Here is a tiny trained network, its code and every weight. The questions are about switching its units off for an input and a target symbol, where a switched-off unit gives its printed mean instead of its output.

import numpy as np


def w(rows, s, z=0):
    codes = np.array(rows[::2]) - 128.0
    scale = np.full(codes.shape[1], s)
    scale[-1] = z or s
    return codes * scale


def f(y):
    return y / 2 * (1 + np.tanh(0.7978845608 * (y + 0.044715 * y**3)))


def softmax(a):
    e = np.exp(a - a.max(-1, keepdims=True))
    return e / e.sum(-1, keepdims=True)


def log_softmax(a):
    a = a - a.max(-1, keepdims=True)
    return a - np.log(np.exp(a).sum(-1, keepdims=True))


def net(x, mask):
    ids = ['γδεζθξπτψ'.index(c) for c in x.split()]
    T = len(ids)
    res = E[ids] + P[:T]
    u = 0
    for l in range(2):
        q, k, v = (res @ M[l].T for M in (Q, K, V))
        z = softmax(np.where(np.tri(T) > 0, q @ k.T / 2**0.5, -1e9)) @ v
        res = res + np.where(mask[u], z, O[l][:, -1]) @ O[l][:, :-1]
        u += 1
        y = f(res @ A[l][:, :-1].T + A[l][:, -1])
        res = res + np.where(mask[u : u + 8], y, B[l][:, -1]) @ B[l][:, :-1]
        u += 8
    return log_softmax(res[-1] @ U[:, :-1].T + U[:, -1])


Q, K, V, O, A, B = {}, {}, {}, {}, {}, {}
E = w([
[92,96,80,177],'γ',
[48,121,90,165],'δ',
[177,136,133,122],'ε',
[100,176,167,103],'ζ',
[142,110,116,158],'θ',
[149,104,250,125],'ξ',
[128,171,148,234],'π',
[246,118,141,57],'τ',
[184,166,55,173],'ψ',
],0.014)
P = w([
[181,252,183,181],'0',
[88,124,126,125],'1',
[97,112,119,135],'2',
[102,108,123,136],'3',
[102,107,125,136],'4',
[105,107,124,136],'5',
[105,103,122,135],'6',
[106,102,123,140],'7',
[104,104,120,137],'8',
[102,103,124,136],'9',
[105,103,123,136],'10',
],0.013)
Q[0] = w([
[65,71,6,171],'0.h1',
[213,235,135,156],'0.h1',
],0.012)
K[0] = w([
[147,247,104,150],'0.h1',
[80,51,39,53],'0.h1',
],0.013)
V[0] = w([
[8,136,184,89],'0.h1',
[158,149,252,157],'0.h1',
],0.011)
O[0] = w([
[110,140,246,151,132],'0.h1',
[55,61,145,88,254],'0.h1',
],0.012,0.0097)
A[0] = w([
[92,94,174,95,122],'0.n1',
[127,78,56,134,82],'0.n2',
[119,84,78,39,2],'0.n3',
[88,108,71,17,67],'0.n4',
[116,105,1,184,192],'0.n5',
[29,142,86,110,198],'0.n6',
[151,120,235,77,250],'0.n7',
[164,158,177,107,161],'0.n8',
],0.0091,0.0072)
B[0] = w([
[123,113,174,177,196],'0.n1',
[82,206,167,84,157],'0.n2',
[178,127,212,54,154],'0.n3',
[213,139,174,154,180],'0.n4',
[142,226,87,124,197],'0.n5',
[203,150,155,162,250],'0.n6',
[104,87,2,99,202],'0.n7',
[76,66,92,6,138],'0.n8',
],0.0086,0.014)
Q[1] = w([
[81,136,51,81],'1.h1',
[169,144,199,2],'1.h1',
],0.0098)
K[1] = w([
[92,112,64,101],'1.h1',
[195,120,186,4],'1.h1',
],0.011)
V[1] = w([
[49,197,168,116],'1.h1',
[223,89,149,3],'1.h1',
],0.0049)
O[1] = w([
[3,199,95,72,178],'1.h1',
[220,44,147,12,3],'1.h1',
],0.0054,0.0021)
A[1] = w([
[120,32,140,53,98],'1.n1',
[89,33,235,151,76],'1.n2',
[113,150,200,76,93],'1.n3',
[80,92,165,2,136],'1.n4',
[162,76,230,47,52],'1.n5',
[34,145,222,229,87],'1.n6',
[181,155,187,137,85],'1.n7',
[195,137,73,65,1],'1.n8',
],0.0091,0.0094)
B[1] = w([
[145,108,223,109,198],'1.n1',
[227,148,136,199,206],'1.n2',
[80,113,173,76,151],'1.n3',
[101,180,230,109,201],'1.n4',
[10,139,65,135,194],'1.n5',
[140,82,25,56,243],'1.n6',
[116,61,131,104,160],'1.n7',
[108,2,77,180,147],'1.n8',
],0.0092,0.011)
U = w([
[127,201,139,220,206],'γ',
[2,65,66,199,194],'δ',
[172,148,133,78,95],'ε',
[184,77,104,212,121],'ζ',
[180,159,141,126,118],'θ',
[116,94,169,202,178],'ξ',
[31,164,148,86,59],'π',
[131,49,101,61,2],'τ',
[208,115,103,96,129],'ψ',
],0.0084,0.0049)

Each question gives the input, a string of symbols that net reads in full, and the target symbol t.
The units are the heads (2 rows each of Q, K, V and O) and the neurons (one row each of A and B). Each row of codes is followed by its name. A weight is (code - 128) times the scale printed after its matrix; where a second scale follows, it is the last column's (O, A, B and U).
mask holds one flag per unit, layer by layer, with each layer's heads first. A switched-off unit (its flag False) gives its mean, the last column of its rows in O or B, instead of its output. The means were averaged over made-up inputs and are rounded, as every weight is.
A unit's drop is (log p(t) with every unit on - log p(t) with that unit switched off) / (log p(t) with every unit on - log p(t) with every unit switched off).
The circuit of an input: a set's keep is (log p(t) with only the set's units on - log p(t) with every unit switched off) / (log p(t) with every unit on - log p(t) with every unit switched off). Starting from the 12 units with the biggest drops (on a tie, the unit counted first), units are removed one at a time, each time the one whose removal leaves the highest keep (on an exact tie, the one counted first), for as long as the keep stays at least 0.8.
circuit, biggest first: the units of the circuit, biggest drop first
k most important neurons: the k neurons with the biggest drops, biggest first
top k neurons in layer l: the k neurons of layer l with the biggest drops, biggest first
drop of u: that unit's drop, to one decimal
input π δ ζ δ δ ε δ δ δ τ, target τ: 3 most important neurons : (0.n8, 0.n7, 1.n8)
input τ δ θ δ ε ε δ, target τ: circuit, biggest first : (0.n3, 0.h1)
input δ ψ ζ ξ ζ δ τ π π ε, target δ: circuit, biggest first : (0.n3, 1.n2)
input ε ψ δ ξ δ π π γ, target ε: 2 most important neurons : (0.n2, 0.n5)
input ζ δ δ ζ, target π: 3 most important neurons : (0.n8, 0.n6, 1.n4)
input π δ θ, target π: 4 most important neurons : (0.n3, 0.n2, 1.n5, 0.n7)
input ε π π, target δ: 3 most important neurons : (0.n4, 1.n2, 0.n3)
input δ δ δ δ δ δ ζ, target π: circuit, biggest first : (0.h1, 0.n8, 0.n6, 1.n2)
input ξ ξ ζ, target ξ: 3 most important neurons : (0.n5, 0.n7, 1.n2)
input ζ δ τ, target τ: 2 most important neurons : (0.n8, 1.n8)
input π τ ψ ξ δ ψ π, target γ: circuit, biggest first : (0.h1, 1.n6)
input ζ δ δ δ δ δ ζ ξ δ θ, target ζ: 4 most important neurons : (1.n2, 0.n1, 0.n5, 0.n8)
input ψ δ τ θ δ δ π ξ δ, target ψ: circuit, biggest first : (0.h1, 0.n3, 0.n4)
input π ε π δ ζ γ ζ θ π π ζ, target δ: top 3 neurons in layer 1 : (1.n2, 1.n1, 1.n4)
input ξ τ π ε π δ ζ δ δ, target ξ: top 3 neurons in layer 0 : (0.n3, 0.n4, 0.n1)
input δ τ ξ π δ ξ ζ γ δ θ, target δ: most important neuron : (0.n3)
input δ ψ ψ π, target γ: top 2 neurons in layer 0 : (0.n5, 0.n1)
input ε δ π, target δ: top 4 neurons in layer 0 : (0.n6, 0.n4, 0.n3, 0.n5)
input τ τ ψ π δ ζ, target δ: top 3 neurons in layer 0 : (0.n3, 0.n4, 0.n2)
input ε θ π ζ ζ π ε, target δ: 2 most important neurons : (0.n3, 0.n4)
input ξ δ θ, target ξ: 2 most important neurons : (1.n2, 0.n3)
input π δ δ γ, target π: top 2 neurons in layer 0 : (0.n3, 0.n2)
input ζ δ ζ δ, target ζ: 2 most important neurons : (1.n2, 0.n6)
input π δ δ δ π ξ, target ξ: top 2 neurons in layer 1 : (1.n2, 1.n1)
input ψ ξ δ, target ψ: top neuron in layer 0 : (0.n3)
input γ δ π ζ δ ζ δ δ δ, target γ: top neuron in layer 0 : (0.n5)
input δ ζ τ δ π ξ ψ, target γ: drop of 0.n7 : 0.2
input γ π ε π γ, target γ: drop of 1.n6 : 0.1
input ψ ε ξ ξ ε ψ δ δ ζ θ, target ψ: drop of 0.h1 : 1.4
